(14): [152 196 139 162 157 172 150 108 152  90 112  70  85 132 115 133 161 150
 145 153 117 147 164 148  99  72  71  82  88  71 136 144 163 164 129 156
 167 151 135 129 147 127 106  83  65 103 133 128 195 157 142 159 129 158
 160 155 135  92 109  82  86]
(61): [154 152 129 139 138 137 127  94  92  69  94 110 141 168 165 160 149 136
 135 140 129 133 116  98  72  70  84 117 139 142 167 152 151 145 138 153
 153 144 168  94  85  79  95 114 127 153 160 147 158 137 137 149 138 144
 130 104  81  73  87 107 131]
(46): [149 189 149 162 163 160 152 108 146  87 124  83  80 106 100 117 144 162
 149 164 127 142 160 142 100  96  99  98  86  60 110 115 158 168 149 176
 162 144 144 131 141 133 115  94  53  87 112 112 169 161 141 153 128 144
 144 157 132 113 111 157  90]
(93): [186 144 170 119 105  92 114 131  87 107  60  95 118 108 156 173 172 157
 166 130 148 122 105 113 123 111 102  84  89 153 141 159 158 153 161 137
 124 143 158 137 107  73  51  70 130 123 138 189 128 136 157 136 159 137
 146 134 113 105  67  81  91]
(23): [130 145 178 163 147 131 130 135 124 145 114 110  96  75  83 103 132 152
 171 162 167 135 141 139 147 141 136 100  81  93  80 100 124 147 163 161
 147 140 154 148 148 136 114  98 107  77  79 117 158 142 169 158 161 141
 142 158 151 154 133 111  85]
all (61): [153]
36 37 46
all (46): [157]
56 60

(2): [128  92 195  59 113]
(145): [ 97  99 160 105 112]
(147): [122 111 120 122 194]
(20): [182  77  93 165 126]
(32): [ 62 121  62 111 125]
(81): [ 70 121 121  89 110]
all (81): [121]
2 3
all (81): [110]
5
all (32): [111]
4
all (147): [194]
5

(4): [136 123  99  97 197 119 124 134 162 119  99 133 135 135 153 171 123 197
 138  79  95 144 134 123 157 162  89 117 141 141 149  89 197 110 124 153
  73 134  99 152 143 127 117 126 130 135 175 166  89 133  98 139 137]
(15): [115 105  91  95 174 131 111 159 114 122 111 117 105 122 145 143 156 124
 153  93 112 141 124 114 144 164 145 134 126 125 129 158 116 139 125 119
  97 125  99 136 168 157 138 108 150 148 155 131 100  99  86 109 120]
(12): [133 125 101  99 201 115 127 133 164 121 101 137 139 135 152 174 105 120
 141  79  97 146 133 108 164 157 115 118 142 150 150 176 119 102 121 152
  66 111  91 152 142 124 131 102 122 132 144 168  90 119  95 143 141]
(7): [144 136 116 120 180 106 141 128 181 123 111 130 163 134 148 165 104 114
 127  92 104 145 126 106 143 141 112 135 139 166 148 160 111  81 146 164
  73 122 115 132 130 112 125 142 102 121 196 179 103 138 101 155 145]
all (4): [197]
5 18 33
all (4): [99]
3 11 39
all (4): [89]
27 32 49

(115): [145 126  91 104 133 183 161 140 107 145 107 140 145 145 132 163 157 119
 115 113 110 119 109 136 130 139 137]
(56): [123 141 134 134 123 141 123 140 129 116 123 129 120 132 117 125 119 136
 140 128 134 123 132 141 141 141 140]
(58): [136 138 135 131 123 138 127 139 124 117 136 139 129 125 126 139 133 127
 117 126 124 122 114 125 128 128 130]
all (56): [141]
2 6 24 25 26
all (56): [134]
3 4 21
all (56): [123]
1 5 7 11 22
all (58): [136]
1 11
all (115): [107]
9 11

(62): [158 166  82 103 148 151 160 152 150]
(83): [104 153 112 146 160 147 166 153 155]
(52): [113  90 174 128 174 104 173 141 119]
(114): [104 105 112 146 160  72 137 143 152]
(100): [120  55 122 146 150 101 192 148 171]
(25): [135 120 110 121 168 134 136 129 127]
(107): [117  90 132 128 174 110 141 136 119]
all (52): [174]
3 5
all (83): [112]
3

(70): [ 74 134 115 134 107 134 107]
(88): [110 120 110 110 120 110 120]
(146): [106 135 136 145 112 136 112]
(102): [108 121 133 106 113 127 148]
(97): [111 127 126 124 135 125 128]
all (70): [134]
2 4 6
all (70): [107]
5 7
all (102): [133]
3
all (88): [110]
1 3 4 6
all (146): [112]
5 7
all (88): [120]
2 5 7

(95): [138 170 129  90 167 144  95 129 131 142 107 142 129 107 161 132 113 157
 127 119 107 119 148 102 135 128 129 132 117 107 124 135 119 119 133 122]
(73): [108 110 131 209 122 177 127 158 128 131 163 131 124 125 162  92 139 121
 140 109 132 168  56 143 117 128 122 147 137 127 130  95 102 110 122 133]
(57): [115 116 137 142 101 132 163 142 131 126 120 132 118 112 138 121 149 125
 130 153 163 164  59 134 146 128 121 109 132 124 107 143 170 123 120  85]
all (95): [119]
20 22 33 34
all (95): [161]
15

(123): [ 67 130 116 125  97 112 144  84 110]
(43): [140 122 141 121 124 124 124 124 121]
(44): [127 152 141 142 134 135  97 146 161]
(141): [138 114 114 121 122 140 122 127 122]
(6): [ 96 123  96 150  96 150  96 113 103]
all (6): [96]
1 3 5 7
all (43): [124]
5 6 7 8
all (141): [122]
5 7 9
all (44): [161]
9
all (6): [103]
9
all (123): [84]
8

(130): [124 124 156 124 124]
(125): [120 142  99 140 139]
(54): [140 174  99 140 140]
(98): [153 143 193 114 106]
(134): [120 142  99  97 113]
(60): [165 104  80 165 114]
(17): [175 117  94 117 123]
(75): [ 79 111 111 132 136]
all (60): [104]
2
all (130): [124]
1 2 4 5
all (17): [175]
1
all (75): [79]
1
all (54): [140]
1 4 5

(103): [114 123 114 123 116 123 148 114 114 130]
(108): [143 113 133 131 136 160 119 149 140 117]
(149): [172 148 169  84 120 136  84 107 150 150]
(209): [ 92 125 132 140 113 127 126 116 134 113]
(118): [179 149 173  78 124 140  85 116 155 153]
(135): [136 144 151 108 129 132 110 124 132 136]
(24): [ 94 148  99 147 117  99  98 126  99  99]
(218): [170 115  76 164 169 165 138 183 126  95]
(22): [153 150 128  95 129  96 109  96 152 172]
(192): [123 141  89 120 135  77 148 154 108 128]
(117): [123 141  89 120 135  77 148 117 103 170]
(183): [116 155 152 129 116 129 129 123 175 109]
all (22): [153]
1
all (183): [129]
4 6 7
all (117): [89]
3
all (149): [150]
9 10
all (103): [114]
1 3 8 9
all (24): [99]
3 6 9 10

(106): [155 130 145 130 160 150 130]
(37): [129 141 140 140 161 170 162]
(110): [114 150 144 114 114 150 115]
all (110): [144]
3
all (37): [129]
1
all (106): [130]
2 4 7
all (37): [140]
3 4
all (110): [114]
1 4 5
[129 141 140 140 161 170 162]
(37)

(104): [147 162 162 186 183 160 162 112 162 112 112 154]
(138): [187 138 126 135 155 148 126 182 187  89 155 147]
(41): [ 91 113 162 186 183 160 190 190  92 111  92 188]
(94): [119  93 151 119  93 146  93  91 119 118 181 119]
all (41): [92]
9 11
all (138): [187]
1 9
all (104): [112]
8 10 11
all (104): [162]
2 3 7 9
all (94): [119]
1 4 9 12
all (94): [91]
8
all (104): [183]
5

(203): [157 165 160 138 116  96 167 160 164]
(206): [ 58 169 174 125 137 152 150 138 106]
(21): [117 138 107 137 109  86 155 129 166]
(112): [139 161 135 131 107 100 207 115 148]
(10): [152 135 119 139 109  93 181 123 145]
(67): [158 132 125 118 132 158 189 104 132]
(11): [103 126 110 127 142 172  86 134  94]
(208): [ 63  82  93 106 128 116 110 130 135]
(150): [176 144 153 152 115 129 117 109 134]
(84): [118 131 119 123 140 141 105 146 129]
(78): [136 134 133 122 136 119 158 112 122]
all (203): [138]
4
all (67): [132]
2 5 9

(47): [135 112  92 126 130 131 126 156]
(148): [130 156  92 130 156 130 156 156]
(79): [138 112  92 124 132 133 124 156]
(19): [133 122 113 126 129 130 128 129]
(120): [111 155 198 111 122 122 133  79]
(27): [121 122 113 127 128 129 126 147]
all (148): [130]
1 4 6
all (120): [122]
5 6

(51): [149 180 149 179 149 180 180]
(131): [149  44 115 190 175  60 129]
(71): [149 115 115 114 114 136 116]
(31): [ 97 125 151 176  97 109 125]
all (31): [125]
2 7
all (51): [149]
1 3 5
all (71): [115]
2 3
all (51): [180]
2 6 7
all (31): [151]
3

